Below is a small trained network, with its code and all its weights. Each question gives an input and a target symbol and asks what happens when units are switched off, that is, made to give their printed mean instead of their output.

import numpy as np


def w(rows, s, z=0):
    codes = np.array(rows[::2]) - 128.0
    scale = np.full(codes.shape[1], s)
    scale[-1] = z or s
    return codes * scale


def f(y):
    return y / 2 * (1 + np.tanh(0.7978845608 * (y + 0.044715 * y**3)))


def softmax(a):
    e = np.exp(a - a.max(-1, keepdims=True))
    return e / e.sum(-1, keepdims=True)


def log_softmax(a):
    a = a - a.max(-1, keepdims=True)
    return a - np.log(np.exp(a).sum(-1, keepdims=True))


def net(x, mask):
    ids = ['ΔΘΛΠΩαβγεημξστφψ'.index(c) for c in x.split()]
    T = len(ids)
    res = E[ids] + P[:T]
    q, k, v = (res @ M[0].T for M in (Q, K, V))
    z = softmax(np.where(np.tri(T) > 0, q @ k.T / 4**0.5, -1e9)) @ v
    res = res + np.where(mask[0], z, O[0][:, -1]) @ O[0][:, :-1]
    y = f(res @ A[0][:, :-1].T + A[0][:, -1])
    res = res + np.where(mask[1:9], y, B[0][:, -1]) @ B[0][:, :-1]
    return log_softmax(res[-1] @ U[:, :-1].T + U[:, -1])


Q, K, V, O, A, B = {}, {}, {}, {}, {}, {}
E = w([
[110,114,71,110,150],'Δ',
[164,146,208,167,32],'Θ',
[195,179,184,73,65],'Λ',
[195,228,88,148,227],'Π',
[146,187,118,49,146],'Ω',
[27,197,180,118,130],'α',
[57,135,80,92,181],'β',
[152,126,144,131,134],'γ',
[116,110,78,254,172],'ε',
[110,148,123,151,159],'η',
[115,146,161,99,94],'μ',
[127,180,224,102,60],'ξ',
[22,116,176,162,99],'σ',
[42,160,145,69,147],'τ',
[189,113,177,137,87],'φ',
[202,124,79,57,134],'ψ',
],0.017)
P = w([
[116,62,70,64,4],'0',
[99,151,135,101,111],'1',
[101,150,140,97,109],'2',
[101,163,153,97,109],'3',
[116,160,150,89,103],'4',
[99,163,157,91,109],'5',
[111,172,159,84,116],'6',
[109,167,164,83,108],'7',
],0.014)
Q[0] = w([
[88,177,129,130,133],'h1',
[192,111,127,195,165],'h1',
[186,28,85,249,220],'h1',
[111,112,64,183,140],'h1',
],0.011)
K[0] = w([
[154,41,46,117,153],'h1',
[144,138,160,155,254],'h1',
[152,185,209,148,245],'h1',
[158,99,165,158,170],'h1',
],0.0098)
V[0] = w([
[7,183,181,150,135],'h1',
[125,108,152,158,132],'h1',
[117,137,67,45,189],'h1',
[86,102,61,166,133],'h1',
],0.018)
O[0] = w([
[6,138,72,68,148,1],'h1',
[107,89,179,166,177,11],'h1',
[230,218,90,49,121,136],'h1',
[189,80,169,74,209,36],'h1',
],0.011,0.0076)
A[0] = w([
[207,131,138,157,25,81],'n1',
[201,126,193,152,60,89],'n2',
[145,215,244,212,193,199],'n3',
[168,180,62,196,117,70],'n4',
[237,95,89,178,57,252],'n5',
[177,115,37,251,254,5],'n6',
[80,143,145,178,149,251],'n7',
[103,175,136,113,77,70],'n8',
],0.0084,0.0032)
B[0] = w([
[135,111,133,171,140,252],'n1',
[110,139,75,102,132,236],'n2',
[141,88,131,129,140,180],'n3',
[119,128,81,129,187,172],'n4',
[94,119,175,127,167,240],'n5',
[115,210,68,92,140,129],'n6',
[255,120,112,124,68,152],'n7',
[103,170,69,134,187,178],'n8',
],0.011,0.025)
U = w([
[213,58,103,69,126,134],'Δ',
[197,30,60,116,56,136],'Θ',
[75,130,53,235,184,136],'Λ',
[165,127,78,115,103,70],'Π',
[153,180,49,132,174,150],'Ω',
[5,156,95,98,175,62],'α',
[200,141,116,47,71,144],'β',
[125,144,226,123,156,143],'γ',
[116,44,168,67,210,88],'ε',
[150,100,146,75,127,153],'η',
[119,177,171,116,102,218],'μ',
[103,181,74,143,1,140],'ξ',
[15,53,191,67,177,145],'σ',
[125,169,81,43,63,103],'τ',
[142,54,143,137,154,125],'φ',
[157,92,128,125,230,2],'ψ',
],0.0063,0.0082)

Each question gives the input, a string of symbols that net reads in full, and the target symbol t.
The units are the heads (4 rows each of Q, K, V and O) and the neurons (one row each of A and B). Each row of codes is followed by its name. A weight is (code - 128) times the scale printed after its matrix; where a second scale follows, it is the last column's (O, A, B and U).
mask holds one flag per unit, heads first, then neurons. A switched-off unit (its flag False) gives its mean, the last column of its rows in O or B, instead of its output. The means were averaged over made-up inputs and are rounded, as every weight is.
A unit's drop is (log p(t) with every unit on - log p(t) with that unit switched off) / (log p(t) with every unit on - log p(t) with every unit switched off).
The circuit of an input: a set's keep is (log p(t) with only the set's units on - log p(t) with every unit switched off) / (log p(t) with every unit on - log p(t) with every unit switched off). Starting from all 9 units, units are removed one at a time, each time the one whose removal leaves the highest keep (on an exact tie, the one counted first), for as long as the keep stays at least 0.8.
units of the circuit, in order: the units of the circuit, biggest drop first
most important unit: the unit with the biggest drop
top k neurons: the k neurons with the biggest drops, biggest first
drop of u: that unit's drop, to one decimal
input Θ Λ Ω, target Θ: most important unit	h1
input ξ α Ω Λ ξ α, target ξ: units of the circuit, in order	(n7; h1; n5)
input ξ Λ α Λ, target ξ: units of the circuit, in order	(h1; n5; n4)
input Ω Λ Ω η, target Ω: units of the circuit, in order	(h1; n4)
input ψ φ η α Λ, target ψ: units of the circuit, in order	(h1; n5; n1; n4)
input Θ β τ, target Θ: units of the circuit, in order	(n7; h1; n5)
input Λ ε σ Δ Δ Λ ψ α, target Λ: units of the circuit, in order	(h1; n8)
input Θ Ω Ω η φ, target Θ: units of the circuit, in order	(h1; n7; n5; n8)
input Θ φ σ Ω β τ ξ, target Θ: top 3 neurons	(n7; n5; n3)
input Λ Ω Λ Λ Ω μ, target Λ: units of the circuit, in order	(h1; n1; n4)
input ξ Λ Ω σ σ, target ξ: top 2 neurons	(n7; n5)
input Π Λ α, target Ω: top 2 neurons	(n2; n4)
input Δ τ φ ξ Λ Λ Λ, target Δ: drop of n6	0.0
input Λ μ ψ ψ, target Λ: drop of h1	1.2
input α ξ Ω σ Λ Δ, target α: drop of h1	1.1
input α Λ φ Ω Θ, target α: top neuron	(n8)
